Below are the code and all the weights of a small trained network. Each question names an input and a class and asks about switching units off, where a switched-off unit gives its printed mean instead of its output.

import numpy as np


def w(rows, s, z=0):
    codes = np.array(rows[::2]) - 128.0
    scale = np.full(codes.shape[1], s)
    scale[-1] = z or s
    return codes * scale


def norm(h):
    return h / np.sqrt((h * h).mean(-1, keepdims=True) + 1e-5)


def f(y):
    return y / 2 * (1 + np.tanh(0.7978845608 * (y + 0.044715 * y**3)))


def log_softmax(a):
    a = a - a.max(-1, keepdims=True)
    return a - np.log(np.exp(a).sum(-1, keepdims=True))


def net(x, mask):
    res = np.array(x, float).reshape(1, 3) / 4 @ E
    u = 0
    for l in range(2):
        y = f(norm(res) @ A[l][:, :-1].T + A[l][:, -1])
        res = res + np.where(mask[u : u + 14], y, B[l][:, -1]) @ B[l][:, :-1]
        u += 14
    return log_softmax(norm(res)[-1] @ U[:, :-1].T + U[:, -1])


A, B = {}, {}
E = w([
[227,88,226,55,210],'x0',
[137,189,62,34,152],'x1',
[25,126,183,189,252],'x2',
],0.003)
A[0] = w([
[92,113,82,178,224,117],'0.n1',
[253,132,87,149,51,149],'0.n2',
[92,224,141,209,226,91],'0.n3',
[78,146,43,184,110,85],'0.n4',
[9,158,217,122,151,118],'0.n5',
[197,212,70,95,143,197],'0.n6',
[98,137,18,177,155,1],'0.n7',
[117,12,150,154,138,95],'0.n8',
[129,2,147,202,109,65],'0.n9',
[76,132,238,107,189,154],'0.n10',
[155,250,7,79,200,46],'0.n11',
[198,107,69,151,48,117],'0.n12',
[98,196,86,125,106,164],'0.n13',
[182,131,37,102,80,31],'0.n14',
],0.0049,0.002)
B[0] = w([
[198,61,123,122,136,202],'0.n1',
[99,81,119,182,191,253],'0.n2',
[167,86,56,137,157,234],'0.n3',
[103,107,189,61,71,209],'0.n4',
[185,114,54,151,84,230],'0.n5',
[54,124,96,124,166,225],'0.n6',
[107,123,139,131,88,148],'0.n7',
[123,198,114,109,124,165],'0.n8',
[115,255,118,132,166,187],'0.n9',
[158,119,99,89,84,253],'0.n10',
[75,177,133,121,190,227],'0.n11',
[142,98,109,126,190,211],'0.n12',
[99,76,163,130,155,197],'0.n13',
[186,127,106,198,145,172],'0.n14',
],0.0055,0.002)
A[1] = w([
[91,91,122,173,187,149],'1.n1',
[159,169,176,215,106,87],'1.n2',
[168,143,165,156,55,203],'1.n3',
[177,153,213,61,153,50],'1.n4',
[140,217,149,166,121,173],'1.n5',
[153,181,62,59,45,140],'1.n6',
[58,149,70,201,83,187],'1.n7',
[122,166,77,138,155,140],'1.n8',
[173,123,172,198,113,95],'1.n9',
[86,93,195,128,152,253],'1.n10',
[65,147,144,101,63,81],'1.n11',
[171,130,127,45,183,149],'1.n12',
[225,159,163,114,194,126],'1.n13',
[165,86,68,2,43,150],'1.n14',
],0.0069,0.0025)
B[1] = w([
[212,177,179,138,83,197],'1.n1',
[54,103,70,131,218,150],'1.n2',
[82,191,163,99,203,155],'1.n3',
[100,100,156,129,14,162],'1.n4',
[50,176,158,136,191,140],'1.n5',
[171,146,221,222,153,136],'1.n6',
[164,92,145,56,132,255],'1.n7',
[118,65,169,152,97,166],'1.n8',
[91,133,26,11,151,153],'1.n9',
[154,253,172,232,137,177],'1.n10',
[152,108,187,139,64,134],'1.n11',
[74,139,128,162,96,219],'1.n12',
[103,72,96,121,84,231],'1.n13',
[128,190,182,170,178,176],'1.n14',
],0.0048,0.004)
U = w([
[199,44,50,130,142,163],'0',
[79,98,206,84,10,154],'1',
[25,171,94,85,215,144],'2',
[162,218,190,184,172,132],'3',
[168,213,109,82,100,2],'4',
],0.013,0.008)

Each question gives the input, the list of numbers given to net, and the class t.
The units are the neurons (one row each of A and B). Each row of codes is followed by its name. A weight is (code - 128) times the scale printed after its matrix; where a second scale follows, it is the last column's (A, B and U).
mask holds one flag per neuron, layer by layer. A switched-off neuron (its flag False) gives its mean, the last column of its row in B, instead of its output. The means were averaged over made-up inputs and are rounded, as every weight is.
A unit's drop is (log p(t) with every unit on - log p(t) with that unit switched off) / (log p(t) with every unit on - log p(t) with every unit switched off).
The circuit of an input: a set's keep is (log p(t) with only the set's units on - log p(t) with every unit switched off) / (log p(t) with every unit on - log p(t) with every unit switched off). Starting from the 12 units with the biggest drops (on a tie, the unit counted first), units are removed one at a time, each time the one whose removal leaves the highest keep (on an exact tie, the one counted first), for as long as the keep stays at least 0.8.
units of the circuit, in order: the units of the circuit, biggest drop first
top k neurons: the k neurons with the biggest drops, biggest first
k most important neurons of layer l: the k neurons of layer l with the biggest drops, biggest first
drop of u: that unit's drop, to one decimal
input [-6,-6,-7], class 0: units of the circuit, in order -> [0.n2, 0.n12]
input [-2,-7,7], class 0: units of the circuit, in order -> [0.n3, 0.n5, 0.n1]
input [3,1,-3], class 3: 2 most important neurons of layer 0 -> [0.n2, 0.n5]
input [8,7,8], class 0: 2 most important neurons of layer 0 -> [0.n4, 0.n3]
input [5,-6,-2], class 2: most important neuron of layer 0 -> [0.n4]
input [-5,6,7], class 0: top 2 neurons -> [0.n3, 0.n5]
input [8,7,-6], class 1: 3 most important neurons of layer 0 -> [0.n3, 0.n5, 0.n1]
input [-3,3,1], class 3: top 3 neurons -> [1.n10, 1.n13, 1.n4]
input [-5,1,5], class 0: 3 most important neurons of layer 0 -> [0.n3, 0.n5, 0.n1]
input [7,5,8], class 0: 3 most important neurons of layer 0 -> [0.n3, 0.n4, 0.n5]
input [-2,-1,4], class 0: top 2 neurons -> [0.n3, 1.n10]
input [-7,7,1], class 1: top 2 neurons -> [0.n4, 1.n11]
input [-1,8,-6], class 2: top 2 neurons -> [0.n11, 0.n6]
input [1,2,1], class 3: 2 most important neurons of layer 0 -> [0.n12, 0.n9]
input [4,2,-2], class 1: 2 most important neurons of layer 0 -> [0.n3, 0.n13]
input [0,-3,-3], class 3: top 2 neurons -> [0.n2, 0.n5]
input [-8,8,5], class 1: top neuron -> [0.n4]
input [-4,7,-4], class 2: 3 most important neurons of layer 0 -> [0.n11, 0.n5, 0.n3]
input [-4,-5,5], class 0: top 2 neurons -> [0.n3, 0.n5]
input [7,7,2], class 1: top neuron -> [1.n4]
input [-5,-7,-3], class 2: 2 most important neurons of layer 0 -> [0.n9, 0.n6]
input [-5,0,5], class 0: 3 most important neurons of layer 0 -> [0.n3, 0.n5, 0.n1]
input [6,1,8], class 0: drop of 0.n3 -> 0.2
input [6,1,0], class 1: drop of 1.n4 -> 0.3
input [-8,3,6], class 1: drop of 0.n4 -> 0.5
input [-6,2,4], class 1: drop of 0.n4 -> 0.5
input [0,-5,2], class 2: top neuron -> [1.n2]
